Known rows:
J_52: [ -9  -4 -53  20 -10 -10  12  -3   4  14   1 -31  20 -35 -47  30  15 -49
  13  -9  24 -29  -7 -35  10   6  -2   7  17]
J_143: [ -9  48  14  -3   4  14  -6  -2  -9  18  -4   5 -13 -11   2  13   3  19
  18   3   4  16  -6  -5  19 -23  -1  17   6]
J_279: [ -6 -25  24 -24  10  22 -17   4  -8  -6   6  45  -8  16  24 -22  11  22
  -9   8 -26  -5  25  17 -29 -16   3 -28  -8]
J_781: [ -1 -28  22 -18  13  16 -18   0  -9 -22   3  51 -11   8  13 -25   4  28
  -8   5 -25  -3  38  15 -25 -13   4 -33  -9]
J_50: [-18 -14 -66  18 -29  -6   5  -1 -12   9  -2 -24   6 -28 -31  48   8 -53
   3 -24 -12 -44   4 -37  20   8 -25  39  33]
J_754: [ -2 -14   5   5   6  -1   7 -10  -4  -5  -8 -13   6  13   9  -2 -18   9
 -17  -1   5   8  -7   4  11   2   8   4  -8]
J_309: [ 10   3  46 -12  -2  -6   0  -2  39 -14  25  33   0   2  37 -49  29  30
   0  43  15  14  33  40 -19  30  18 -56 -54]
J_316: [  9  -7 -35  21   8 -15  31   2  -9  11  17 -28  41 -39 -66  21  23 -55
  21 -12  27 -22 -33 -36  -1   4  26  -9  23]
J_833: [ 16 -23  49 -16  38  11  -4  15 -14   2  15  44   7   7  -5 -19  20  13
   3   2 -28  -8   5  15 -40 -20  19 -53  -3]
J_968: [ -5  -4 -18 -19  -5  -7   0   1   5 -11 -15 -16   0  12  -1 -10 -15  -9
   0 -12   3  13 -19  -2  -5   6   8   7   1]
J_168: [ -3   8  32   0 -20 -37  27  20  58  15  21 -18   9 -23  15 -25  10  14
  40  25  42  16  31   9   1  24   6 -19 -54]
J_667: [ 31  26  25  -7   9 -18  27   9  -7 -12  15 -10  11  -2 -25  -6  -4   0
   4   3  13  25 -49   4   3  10  25  -1  -5]
J_2: [ 12  -6   5  23  11  -9  -3  -3   4 -16 -13  -7  -5  11  -3  -8 -28  11
 -13  -2   6  10   9   1   5  -1  -3   2   2]
J_180: [-12 -13  16 -37   7  42 -28  -3 -27   0  -1  43 -13  27  45 -19   9  27
 -12   8 -13   4   5   9 -32 -45  -5 -11   1]
J_65: [-11 -15 -30 -20 -22  -2 -11   0  -9 -13 -12 -14 -15  22  -4  18 -27   1
 -12 -21 -35 -12  -1  -6   9   4 -23  38  20]
J_837: [ 10 -10   1  13   3   1   3  -3  -2  -6  -9 -13   1  19  13  -9 -20   8
 -13   1   8  12  -2   2   1  -2  -2  11   1]
J_720: [ 16  24  31  10  12  -1  28  12 -10  16  25   1  17 -10 -20  -2  17  12
  31   0   5  17 -25   2   2   2  26  -6   6]
J_37: [-26  -8 -14  -4  -4  13   1  -2  -1  14  -2  -3   8   0  -1  -7   3  11
  25 -13  -2   7  10  -1  -1  -1  10  -3  10]

Facts:
J_123 -skotru-> J_833; J_155 -skotru-> J_299; J_165 -skotru-> J_526; J_180 -skotru-> J_667
J_200 -skotru-> J_180; J_203 -skotru-> J_168; J_209 -skotru-> J_364; J_233 -skotru-> J_747
J_249 -skotru-> J_730; J_299 -skotru-> J_631; J_303 -skotru-> J_691; J_309 -skotru-> J_954
J_311 -skotru-> J_882; J_316 -skotru-> J_453; J_345 -skotru-> J_311; J_364 -skotru-> J_203
J_365 -skotru-> J_291; J_382 -skotru-> J_413; J_417 -skotru-> J_668; J_453 -skotru-> J_863
J_46 -skotru-> J_736; J_50 -skotru-> J_296; J_526 -skotru-> J_384; J_571 -skotru-> J_209
J_631 -skotru-> J_345; J_65 -skotru-> J_568; J_668 -skotru-> J_757; J_691 -skotru-> J_720
J_720 -skotru-> J_811; J_73 -skotru-> J_46; J_747 -skotru-> J_451; J_748 -skotru-> J_537
J_757 -skotru-> J_408; J_783 -skotru-> J_155; J_790 -skotru-> J_571; J_811 -skotru-> J_39
J_826 -skotru-> J_849; J_833 -skotru-> J_876; J_849 -skotru-> J_316; J_876 -skotru-> J_309
J_879 -skotru-> J_143; J_938 -skotru-> J_220; J_958 -skotru-> J_123; J_103 -brozum-> J_855
J_125 -brozum-> J_757; J_142 -brozum-> J_209; J_148 -brozum-> J_73; J_149 -brozum-> J_726
J_153 -brozum-> J_667; J_155 -brozum-> J_453; J_165 -brozum-> J_516; J_167 -brozum-> J_37
J_168 -brozum-> J_783; J_190 -brozum-> J_631; J_192 -brozum-> J_968; J_2 -brozum-> J_920
J_20 -brozum-> J_103; J_203 -brozum-> J_430; J_209 -brozum-> J_833; J_233 -brozum-> J_748
J_280 -brozum-> J_849; J_291 -brozum-> J_417; J_296 -brozum-> J_203; J_299 -brozum-> J_476
J_303 -brozum-> J_365; J_311 -brozum-> J_65; J_316 -brozum-> J_952; J_345 -brozum-> J_180
J_346 -brozum-> J_376; J_364 -brozum-> J_303; J_365 -brozum-> J_798; J_37 -brozum-> J_249
J_376 -brozum-> J_297; J_392 -brozum-> J_81; J_413 -brozum-> J_381; J_418 -brozum-> J_938
J_430 -brozum-> J_579; J_431 -brozum-> J_954; J_436 -brozum-> J_20; J_450 -brozum-> J_168
J_451 -brozum-> J_165; J_455 -brozum-> J_573; J_458 -brozum-> J_192; J_492 -brozum-> J_669
J_516 -brozum-> J_676; J_526 -brozum-> J_149; J_529 -brozum-> J_316; J_537 -brozum-> J_736
J_549 -brozum-> J_764; J_571 -brozum-> J_797; J_573 -brozum-> J_571; J_579 -brozum-> J_837
J_6 -brozum-> J_754; J_638 -brozum-> J_909; J_65 -brozum-> J_500; J_667 -brozum-> J_529
J_668 -brozum-> J_859; J_669 -brozum-> J_668; J_691 -brozum-> J_790; J_697 -brozum-> J_763
J_718 -brozum-> J_492; J_723 -brozum-> J_125; J_726 -brozum-> J_148; J_739 -brozum-> J_323
J_747 -brozum-> J_451; J_748 -brozum-> J_418; J_754 -brozum-> J_123; J_757 -brozum-> J_730
J_763 -brozum-> J_155; J_781 -brozum-> J_958; J_783 -brozum-> J_549; J_790 -brozum-> J_408
J_797 -brozum-> J_6; J_798 -brozum-> J_46; J_826 -brozum-> J_882; J_833 -brozum-> J_220
J_837 -brozum-> J_551; J_838 -brozum-> J_863; J_849 -brozum-> J_200; J_855 -brozum-> J_723
J_859 -brozum-> J_879; J_876 -brozum-> J_718; J_879 -brozum-> J_826; J_909 -brozum-> J_39
J_922 -brozum-> J_697; J_938 -brozum-> J_202; J_952 -brozum-> J_436; J_954 -brozum-> J_465
J_958 -brozum-> J_691; J_968 -brozum-> J_537; J_123 -kades-> d; J_125 -kades-> c
J_142 -kades-> c; J_143 -kades-> a; J_148 -kades-> d; J_153 -kades-> a
J_155 -kades-> c; J_165 -kades-> b; J_168 -kades-> a; J_180 -kades-> c
J_192 -kades-> c; J_20 -kades-> c; J_200 -kades-> b; J_202 -kades-> c
J_203 -kades-> d; J_209 -kades-> b; J_220 -kades-> a; J_225 -kades-> a
J_233 -kades-> a; J_249 -kades-> d; J_279 -kades-> c; J_280 -kades-> a
J_291 -kades-> b; J_296 -kades-> a; J_297 -kades-> d; J_299 -kades-> d
J_303 -kades-> a; J_309 -kades-> c; J_311 -kades-> a; J_316 -kades-> b
J_323 -kades-> b; J_345 -kades-> a; J_364 -kades-> c; J_365 -kades-> b
J_37 -kades-> a; J_376 -kades-> b; J_382 -kades-> a; J_384 -kades-> c
J_39 -kades-> d; J_408 -kades-> d; J_413 -kades-> c; J_417 -kades-> d
J_418 -kades-> c; J_430 -kades-> a; J_431 -kades-> c; J_436 -kades-> b
J_450 -kades-> a; J_451 -kades-> d; J_453 -kades-> c; J_46 -kades-> a
J_50 -kades-> b; J_52 -kades-> b; J_526 -kades-> b; J_529 -kades-> d
J_537 -kades-> a; J_551 -kades-> b; J_568 -kades-> b; J_571 -kades-> c
J_6 -kades-> b; J_631 -kades-> b; J_65 -kades-> d; J_667 -kades-> d
J_668 -kades-> b; J_669 -kades-> c; J_691 -kades-> a; J_718 -kades-> b
J_720 -kades-> a; J_73 -kades-> b; J_730 -kades-> c; J_736 -kades-> c
J_739 -kades-> d; J_747 -kades-> d; J_748 -kades-> c; J_757 -kades-> c
J_763 -kades-> b; J_764 -kades-> c; J_781 -kades-> c; J_783 -kades-> c
J_790 -kades-> a; J_798 -kades-> d; J_811 -kades-> b; J_826 -kades-> c
J_833 -kades-> c; J_838 -kades-> d; J_849 -kades-> c; J_863 -kades-> a
J_876 -kades-> d; J_879 -kades-> c; J_882 -kades-> b; J_920 -kades-> d
J_922 -kades-> c; J_938 -kades-> b; J_954 -kades-> c; J_958 -kades-> d
J_968 -kades-> d; J_971 -kades-> d

Rows:
No name comes twice in this set of rows, the named rows included.
[ 47  35  24   8  13 -26  19  15   2 -21  14  -6   4  -3 -41 -11 -12   3
   6   6  12  22 -34   1  -3   6  17  -2   2]  J_299
[  8 -32  40 -29  19  29   6  10 -27   3  22  38  17  19  23 -29  24  12
   0   2 -17   6 -14  20 -48 -18  27 -43  -4]  J_736
[ -1  -1  42 -24  -7  13 -15  14 -24  -9  13  56 -32  11  36  16  11  22
 -24   9 -59 -20  31  26   3  -7 -26  13  -8]  J_748
[ 19  61   5  -8   4  -9  -6  12  -2 -20 -23  11 -31  -9   7   2 -19  -8
 -10  -1  12  28 -21  -5  14 -13  -8  22   0]  J_747
[ 21  34   8   0  -5 -21   2   5  14 -24   0  -6 -17  -1 -20  -1 -18   8
  -4   9   8  16  -8   1  12  11  -6  17  -3]  J_838
[ 13 -16  67 -23  -2 -23  14  16  50  -6  30  23  -2  -7  28 -40  14  33
  11  43  20  -1  52  28 -19  13   6 -47 -78]  J_954
[  5 -18  16  -1  17  13 -12  -9  14 -21  11  47  13  10   7 -59  26  24
   0  20  -7  15  29  38 -32  25  32 -69 -14]  J_364
[-15 -31   5  -2 -11 -34  21   8  62   4   9 -23  16 -18 -12 -36  -3  23
  46  11  36  11  55  -2 -12  17  13 -38 -43]  J_311
[-29  12 -11 -11   7  20 -17  -6 -14  19 -19   4  -3  -4   2   3   1  13
  19 -16   0  12  -1 -11   0 -30   5   3  17]  J_537
[-24 -13 -61  11 -32   0   7   9 -18  18  -2 -26   6 -22  -6  51  15 -67
  -3 -27 -12 -40 -13 -34  19   9 -25  45  31]  J_200
[  7   8  54 -27   9  18 -11   8  -7   7  17  41 -15  10  38  -3  23  19
 -11  17 -27  -7  10  27 -13 -10  -3 -17 -23]  J_202
[ 30  32  -2  32  13 -26  37   9   0  19  24 -27  27 -50 -68  36  28 -51
  20   0  27 -23 -37 -29  17   9  14  -2  10]  J_209

Now the same objects, written a new way:
Known rows:
J_863: [  1   3 -33  -4   2  -2   4   3 -17   0 -10  -9  20  11  12  -5   7  -8
  19  21   3  12   4  18  31 -16   5   3]
J_81: [ -8 -12   2   9  -3   8  -8  -5  -2   3  -7 -10  18 -13  11  -7  -5  -6
   3  -6 -12  -9 -17  -3 -13 -26   2 -21]
J_167: [  4  -3  13   6  -5   7  -9   3  12  -5   0  -4   3 -17   1  -8  -3   4
 -11   2 -13  -7 -12   8   7 -11  -3  -3]
J_299: [  8  -4  16  -3  10   0   4  -5  -3  -6   0  23  14   8   6  -5  -1   8
  -1 -11  15   0   2  12   3  -5   3  20]
J_417: [  1 -15   8  -5   5 -12   4  -2 -12  -5  -1  11   7  13 -10   9 -14   5
   2 -16   6 -17   3  -9 -31   0  -5  15]
J_763: [ -2  -7   5  -6   1   6   9  11   9  15  11  -1   0   1 -10  18   1   8
  14  -1   0   8   8  -9  11  10  -1  -9]
J_46: [ -1  -6 -14  -2  -4  -8   5   1 -14 -15  -6 -18  -2   8   0   2 -11  -5
  10  19   3  -5  15  -6  -2  -3   3   4]
J_202: [ -3  20 -14   1   3  -1  -7   1  -7   8  -2  -3  -9   5   2  -1   8 -13
  -5  -7   1   7  -3 -11 -17  11  -2  -5]
J_143: [ -3  -4  -4  -4  -3  -9   3  -1 -13 -14  -6 -14  -2   4   4  -4 -13  -1
   5  19   4  -4  17  -7   5   4   1   5]
J_669: [ -3  23  -3   1   4   1  -9   0  -5   8  -4  -4 -12   3   3  -6   7  -8
 -11  -6   2   7   1  -6  -8  16   3  -4]
J_180: [ -9   9 -16   8   7  -8  -2  -3  -2  -3  -6   3 -16   6  -1  -1   3 -16
  -5  -6   3   6  -5 -12 -17  14 -21   0]
J_465: [  1  -8   2   8  -6   8  -9   1   1   0  -2  -9   9 -10  -2  -1  -1  -3
  -1  -1 -17 -10 -11   2  -8 -24   3 -10]
J_718: [ -2  -8   7  -6  -3   7  10   4  10  15  13   3  -1  -2  -3  15   3  10
  11   1   3  12   7 -11   8   7   6 -11]
J_529: [ 11  -5   4  -7   2  -2   4   5  -5   1   4  17  11   9   5  -7  -3   9
   0 -13  11  -4  -4   7 -18  -4   2  12]
J_431: [ -7  22   4   1   3  -1 -11   0  -4  13  -7  -2 -10   1   8 -11   2  -5
 -13  -9   1   6   1  -3  -3  20   0  -7]
J_833: [ -9  20 -11   3   9   0  -2  -5   1  -1  -5  -3 -10   8  -1  -5  13 -14
  -2  -4   7   4  -4   4   0  20 -11  -2]
J_956: [  3  -3   4   6  -6   7  -9   3  11  -4   0  -6   5 -13  -3  -2  -1   0
  -6   1 -14 -11 -13   6  -1 -16  -1  -5]
J_52: [ -2 -10   6  -5  -2   4  11   7  11  12  11   3   0  -3  -3  16   0   8
  11   1   3  13   3 -12   9   8   3  -8]

Rows:
No name comes twice in this set of rows, the named rows included.
[ 16  -4 -20   1   5   3  11  -7 -18  15  -1  34   5  16   3  -9  15   9
   4  -9   0  11   5  34   2 -37  16  12]  J_39
[-13  19   7  -2  -2 -11  -7 -19  -5   0  -4 -11 -15   4  -8   7   2  -9
 -11 -10   3  -8   3 -23 -15  25   4  -2]  J_783
[  3   1   4  -1 -14   3 -11  -8   5   0   2 -13  11 -13  -4   4   4   0
  -4  -1 -14 -16 -16   0   3 -12  11  -6]  J_549
[ -4  25  -1  -2   6   0 -12   6  -2  10  -5  -1 -12   3  -1  -6   3  -3
 -12  -7   1   3   3   1   1  28  -4  -3]  J_922
[-10  -9  16   4  -2   7  -9  -5   4   3  -8  -5  17 -18  13 -17  -9   2
  -5  -5  -8 -11 -16   4   2 -13   0 -20]  J_392
[ 11  -5  -7   1   8   1  10  -7 -11   0   0  25  16  13   8  -4  11   1
   5 -10  11   8  -3  15  -6 -28   8  16]  J_408
[-12 -19   8   0   0  -5  13  -2   8   2  11   0  -8   2 -15  27  -7   3
  14  -1   0   1   9 -27 -10  11  -4  -7]  J_73
[  8  -1   3  -6   9   0   7 -10  -7   5   0  23  13  10   6 -11   8  10
   3 -11  12  -1   0  28  10  -6   9  13]  J_876
[  2   0  -4  -7  -6  -6  -1  10  -9  -5  -6 -13   2   0  14 -12 -15   5
   0  20   6   3  11   1  12   9   3   4]  J_153
[ -9  20  -2   3   9  -4  -7  -4  -6   2  -6  -4 -15   8  -8   2   2 -10
  -9  -8  -2   0   8  -6  -7  21  -8   0]  J_155

Now the same objects, written a new way:
Known rows:
J_125: [-13  -3  -7  36  -7   9  11   0  12 -12 -15   1  -8 -28  -7]
J_165: [  7 -13   6 -20  10  -8 -19   3 -28   6  -8   8  39  -5  17]
J_453: [ -2  15 -10  19 -13  14  -4  -8   7 -18   1   0 -11 -22 -17]
J_811: [  9  14   1  -8   8  -1 -41 -13   4   7  26 -11   2 -16  -7]
J_826: [ -1 -17  -2  28 -13   3  12  -4 -10 -26 -35  13  19   9  10]
J_876: [ 14  -2   4 -26   8  11  -6 -26  31 -11 -11  12 -12  57 -14]
J_909: [ 11  21  -5  -3  16 -20  -4  27 -12  18   9  -5 -14  15   7]
J_249: [  4 -45  -5  21  12  20  30  31  -6 -13   4   0  -8   4  -5]
J_938: [  9 -17  10   3   5  -8 -29   2 -28  -2  -1   5  30  10  20]
J_971: [  5 -13   2 -10   6  15  11   1  21  -4  -4  16  -2  44  -2]
J_833: [ -9   3  -2  23  -9   9   4  -6   5 -30  -9   0 -17 -23 -12]
J_879: [ -3 -18  -1  26 -14   3  10  -6 -10 -26 -36  13  14  10  11]
J_757: [ -4   0  -8  27  -7   9   3  -8   4 -17 -12   0 -10 -26 -12]
J_549: [ 13  16  -4 -38   5 -14  25  17   2  15  11 -15   7  15  16]
J_492: [  0  14  -1 -24   6 -12   0  18  -6  19  13  -8 -15  13  12]
J_200: [  9 -22  -5  26  14  -3 -14  22 -28  13   9  -9  27 -30   7]
J_516: [  0  20  -2 -41  13 -11   7  24 -16  24   9  -3 -15  -6   8]
J_346: [  1   9   0 -45   7 -12   1   7  -5  25   2  -8 -20   5  16]

Rows:
No name comes twice in this set of rows, the named rows included.
[-10 -17  12  16 -15 -13   7 -20 -22  -8 -28  11  29   4   4]  J_233
[ -4  13  -5   9  -6   7  -2 -26  18 -20 -21  -1 -19 -22 -19]  J_364
[ -2  -4   3  14 -11  -8  40 -20  22  -2 -12 -11  26 -16 -11]  J_450
[ 22  57  -6 -17  -1   3 -67 -27  26  12  50 -13  -5   1 -26]  J_882
[ -1 -23  -4   5   9  25  24  17  18   1  15   0 -17   4 -10]  J_297
[ 10  10   8 -21   2  -7 -44 -14  -5  -4   8   3  24  16  10]  J_209
[ -7  -8 -11  43  -8  12  14   9  -8 -18  -9   0  -5 -24  -7]  J_730

